Below are the code and all the weights of a small trained network. Each question names an input and a target symbol and asks about switching units off, where a switched-off unit gives its printed mean instead of its output.

import numpy as np


def w(rows, s, z=0):
    codes = np.array(rows[::2]) - 128.0
    scale = np.full(codes.shape[1], s)
    scale[-1] = z or s
    return codes * scale


def f(y):
    return y / 2 * (1 + np.tanh(0.7978845608 * (y + 0.044715 * y**3)))


def softmax(a):
    e = np.exp(a - a.max(-1, keepdims=True))
    return e / e.sum(-1, keepdims=True)


def log_softmax(a):
    a = a - a.max(-1, keepdims=True)
    return a - np.log(np.exp(a).sum(-1, keepdims=True))


def net(x, mask):
    ids = ['εημξτφψ'.index(c) for c in x.split()]
    T = len(ids)
    res = E[ids] + P[:T]
    q, k, v = (res @ M[0].T for M in (Q, K, V))
    z = softmax(np.where(np.tri(T) > 0, q @ k.T / 4**0.5, -1e9)) @ v
    res = res + np.where(mask[0], z, O[0][:, -1]) @ O[0][:, :-1]
    y = f(res @ A[0][:, :-1].T + A[0][:, -1])
    res = res + np.where(mask[1:13], y, B[0][:, -1]) @ B[0][:, :-1]
    return log_softmax(res[-1] @ U[:, :-1].T + U[:, -1])


Q, K, V, O, A, B = {}, {}, {}, {}, {}, {}
E = w([
[136,187,53],'ε',
[104,31,129],'η',
[98,158,139],'μ',
[96,171,141],'ξ',
[97,80,250],'τ',
[116,117,118],'φ',
[99,180,140],'ψ',
],0.017)
P = w([
[153,145,91],'0',
[82,85,130],'1',
[6,68,96],'2',
[130,104,180],'3',
[255,174,172],'4',
[125,112,204],'5',
[42,113,127],'6',
[135,148,182],'7',
],0.01)
Q[0] = w([
[251,134,54],'h1',
[57,142,41],'h1',
[136,104,57],'h1',
[61,120,77],'h1',
],0.013)
K[0] = w([
[51,139,57],'h1',
[220,158,92],'h1',
[127,162,109],'h1',
[250,133,119],'h1',
],0.015)
V[0] = w([
[87,167,140],'h1',
[122,202,101],'h1',
[118,12,116],'h1',
[227,105,10],'h1',
],0.011)
O[0] = w([
[169,13,120,121],'h1',
[251,49,129,33],'h1',
[55,185,143,247],'h1',
[125,215,188,3],'h1',
],0.011,0.0062)
A[0] = w([
[146,151,105,254],'n1',
[155,77,248,74],'n2',
[153,169,79,231],'n3',
[187,157,83,79],'n4',
[125,112,95,123],'n5',
[71,196,133,73],'n6',
[101,120,42,84],'n7',
[101,97,115,87],'n8',
[154,120,212,111],'n9',
[162,122,86,82],'n10',
[177,140,39,60],'n11',
[90,89,102,109],'n12',
],0.014,0.006)
B[0] = w([
[108,81,191,149],'n1',
[107,213,115,145],'n2',
[107,79,224,148],'n3',
[138,223,2,135],'n4',
[208,137,146,143],'n5',
[181,78,76,250],'n6',
[184,194,156,171],'n7',
[131,192,147,174],'n8',
[96,198,180,127],'n9',
[97,151,88,131],'n10',
[37,117,140,137],'n11',
[190,175,129,207],'n12',
],0.008,0.013)
U = w([
[220,252,77,3],'ε',
[194,118,112,151],'η',
[186,112,112,99],'μ',
[181,112,129,121],'ξ',
[96,111,217,214],'τ',
[151,184,207,159],'φ',
[94,169,59,107],'ψ',
],0.012,0.0041)

Each question gives the input, a string of symbols that net reads in full, and the target symbol t.
The units are the heads (4 rows each of Q, K, V and O) and the neurons (one row each of A and B). Each row of codes is followed by its name. A weight is (code - 128) times the scale printed after its matrix; where a second scale follows, it is the last column's (O, A, B and U).
mask holds one flag per unit, heads first, then neurons. A switched-off unit (its flag False) gives its mean, the last column of its rows in O or B, instead of its output. The means were averaged over made-up inputs and are rounded, as every weight is.
A unit's drop is (log p(t) with every unit on - log p(t) with that unit switched off) / (log p(t) with every unit on - log p(t) with every unit switched off).
The circuit of an input: a set's keep is (log p(t) with only the set's units on - log p(t) with every unit switched off) / (log p(t) with every unit on - log p(t) with every unit switched off). Starting from the 12 units with the biggest drops (on a tie, the unit counted first), units are removed one at a time, each time the one whose removal leaves the highest keep (on an exact tie, the one counted first), for as long as the keep stays at least 0.8.
units of the circuit, in order: the units of the circuit, biggest drop first
top k neurons: the k neurons with the biggest drops, biggest first
drop when u is switched off: that unit's drop, to one decimal
input φ τ ψ η, target ε: units of the circuit, in order -> [h1, n12, n7, n8]
input η φ η μ ε μ φ, target ε: units of the circuit, in order -> [h1]
input τ μ τ τ ε φ ψ, target φ: top 2 neurons -> [n6, n9]
input ξ φ ψ ξ ε, target ψ: top 3 neurons -> [n11, n4, n10]
input ψ ε ε η φ, target φ: units of the circuit, in order -> [h1, n6, n9]
input φ η ψ η η ξ, target ψ: units of the circuit, in order -> [h1, n6, n12]
input η φ η ψ μ, target ψ: units of the circuit, in order -> [h1, n12]
input ε η η ε ψ, target ψ: units of the circuit, in order -> [h1, n12]
input φ η ψ, target τ: top 2 neurons -> [n12, n4]
input φ φ ε μ φ, target φ: units of the circuit, in order -> [n6, h1, n9]
input ε τ ψ τ η μ, target ε: top 4 neurons -> [n7, n12, n8, n3]
input φ μ η η ξ η, target ψ: top 2 neurons -> [n3, n1]
input ε φ φ φ, target τ: top 2 neurons -> [n6, n12]
input ψ τ τ ε φ φ, target ε: top neuron -> [n7]
input τ η ξ, target ε: top 2 neurons -> [n7, n12]
input φ ψ τ η φ η μ, target τ: drop when n2 is switched off -> 0.1
input η φ μ φ ε, target ψ: drop when h1 is switched off -> 0.2
input φ η τ ε, target τ: drop when n7 is switched off -> 0.1
